Here is a tiny trained network, its code and every weight. The questions are about switching its units off for an input and a target symbol, where a switched-off unit gives its printed mean instead of its output.

import numpy as np


def w(rows, s, z=0):
    codes = np.array(rows[::2]) - 128.0
    scale = np.full(codes.shape[1], s)
    scale[-1] = z or s
    return codes * scale


def norm(h):
    return h / np.sqrt((h * h).mean(-1, keepdims=True) + 1e-5)


def f(y):
    return np.maximum(y, 0)


def softmax(a):
    e = np.exp(a - a.max(-1, keepdims=True))
    return e / e.sum(-1, keepdims=True)


def log_softmax(a):
    a = a - a.max(-1, keepdims=True)
    return a - np.log(np.exp(a).sum(-1, keepdims=True))


def net(x, mask):
    ids = ['ΛΨβδεηθμξπω'.index(c) for c in x.split()]
    T = len(ids)
    res = E[ids] + P[:T]
    r = norm(res)
    for j in range(2):
        rows = slice(2 * j, 2 * j + 2)
        q, k, v = (r @ M[0][rows].T for M in (Q, K, V))
        z = softmax(np.where(np.tri(T) > 0, q @ k.T / 2**0.5, -1e9)) @ v
        o = O[0][rows]
        res = res + np.where(mask[j], z, o[:, -1]) @ o[:, :-1]
    y = f(norm(res) @ A[0][:, :-1].T + A[0][:, -1])
    res = res + np.where(mask[2:6], y, B[0][:, -1]) @ B[0][:, :-1]
    return log_softmax(norm(res)[-1] @ U[:, :-1].T + U[:, -1])


Q, K, V, O, A, B = {}, {}, {}, {}, {}, {}
E = w([
[26,89,153,43,124,97],'Λ',
[103,115,93,175,99,52],'Ψ',
[167,139,35,178,124,143],'β',
[237,57,105,148,184,161],'δ',
[188,149,178,193,201,40],'ε',
[158,2,133,137,109,82],'η',
[109,130,52,176,87,87],'θ',
[127,72,62,159,89,103],'μ',
[33,217,117,80,152,118],'ξ',
[192,184,97,193,178,109],'π',
[65,81,58,33,121,216],'ω',
],0.0084)
P = w([
[141,145,129,140,76,128],'0',
[138,138,103,121,106,107],'1',
[84,108,89,173,147,119],'2',
[126,133,145,160,90,146],'3',
[77,105,94,169,167,123],'4',
[134,138,104,97,141,103],'5',
[74,108,105,156,173,128],'6',
[107,134,174,163,101,174],'7',
[87,111,126,135,171,133],'8',
[107,128,147,92,111,2],'9',
],0.018)
Q[0] = w([
[73,96,56,135,207,70],'H0',
[204,153,94,30,119,60],'H0',
[223,202,212,83,2,189],'H1',
[58,104,201,243,119,219],'H1',
],0.012)
K[0] = w([
[30,134,196,114,156,226],'H0',
[129,99,174,251,70,162],'H0',
[224,111,59,195,71,41],'H1',
[136,146,75,5,185,76],'H1',
],0.014)
V[0] = w([
[186,156,103,167,167,160],'H0',
[160,119,187,89,145,136],'H0',
[176,6,115,101,108,191],'H1',
[93,169,98,85,118,205],'H1',
],0.018)
O[0] = w([
[69,209,89,116,73,126,73],'H0',
[102,119,98,161,145,98,2],'H0',
[97,86,136,173,80,155,96],'H1',
[155,166,110,107,137,251,197],'H1',
],0.023,0.0092)
A[0] = w([
[108,167,94,139,138,251,177],'N0',
[167,127,182,88,136,114,50],'N1',
[168,60,119,176,248,165,2],'N2',
[165,93,200,171,138,156,93],'N3',
],0.015,0.0053)
B[0] = w([
[101,103,230,142,158,150,248],'N0',
[169,123,100,147,62,174,166],'N1',
[114,136,8,96,126,110,198],'N2',
[81,114,70,75,87,125,187],'N3',
],0.015,0.014)
U = w([
[133,52,21,104,159,133,123],'Λ',
[205,71,211,82,126,74,92],'Ψ',
[74,220,164,81,48,184,37],'β',
[58,166,54,200,75,146,193],'δ',
[72,132,153,140,212,45,230],'ε',
[111,32,174,191,163,83,180],'η',
[218,157,130,60,24,162,1],'θ',
[125,54,129,53,3,144,2],'μ',
[198,192,128,127,225,152,173],'ξ',
[75,219,66,81,101,121,149],'π',
[115,78,156,195,139,234,158],'ω',
],0.011,0.0057)

Each question gives the input, a string of symbols that net reads in full, and the target symbol t.
The units are the heads (2 rows each of Q, K, V and O) and the neurons (one row each of A and B). Each row of codes is followed by its name. A weight is (code - 128) times the scale printed after its matrix; where a second scale follows, it is the last column's (O, A, B and U).
mask holds one flag per unit, heads first, then neurons. A switched-off unit (its flag False) gives its mean, the last column of its rows in O or B, instead of its output. The means were averaged over made-up inputs and are rounded, as every weight is.
A unit's drop is (log p(t) with every unit on - log p(t) with that unit switched off) / (log p(t) with every unit on - log p(t) with every unit switched off).
The circuit of an input: a set's keep is (log p(t) with only the set's units on - log p(t) with every unit switched off) / (log p(t) with every unit on - log p(t) with every unit switched off). Starting from all 6 units, units are removed one at a time, each time the one whose removal leaves the highest keep (on an exact tie, the one counted first), for as long as the keep stays at least 0.8.
circuit, biggest first: the units of the circuit, biggest drop first
unit that matters most: the unit with the biggest drop
top k neurons: the k neurons with the biggest drops, biggest first
heads that matter: for each layer, one digit per head in row order, 1 if its drop is at least 0.15 and else 0, layers parted by /
drop of u: that unit's drop, to one decimal
input ω Λ ω μ δ η ξ ω θ β, target ω: circuit, biggest first => (H1)
input δ ξ Λ, target Λ: circuit, biggest first => (H0, N2)
input δ Λ ε ξ, target Λ: circuit, biggest first => (H0, N2)
input ω η β β θ Λ Λ δ ω Λ, target δ: circuit, biggest first => (H0, H1)
input β β θ, target θ: circuit, biggest first => (H0, H1, N1)
input μ Λ ε ω, target Λ: heads that matter => 10
input ε ξ μ ξ ω π ξ ξ, target π: heads that matter => 11
input μ β μ Λ η ε μ, target Λ: heads that matter => 10
input μ Ψ ε η μ, target μ: circuit, biggest first => (H1, H0)
input η μ Ψ ξ Λ ξ ω π, target ξ: heads that matter => 01
input ξ Ψ ω μ β η ε ξ δ μ, target ξ: heads that matter => 01
input θ δ ω μ ε μ θ δ μ η, target δ: heads that matter => 11
input ω ω δ Ψ η η, target Ψ: circuit, biggest first => (H1, H0)
input δ ξ ε ε, target ξ: unit that matters most => H1
input Λ ξ β β Ψ ξ, target β: heads that matter => 10
input π ξ η Λ β δ ε Λ, target δ: drop of H0 => 0.5
input ω β μ η ω ξ Ψ ω ξ, target ξ: drop of H1 => 1.7
input Ψ μ Ψ η, target μ: drop of N3 => 0.3
input μ π μ ξ μ θ, target ξ: drop of H1 => 1.7
input ω ε Ψ μ ω β δ Λ ε ξ, target Λ: unit that matters most => H0
input θ μ ξ μ Λ θ π μ, target θ: top 2 neurons => (N0, N1)
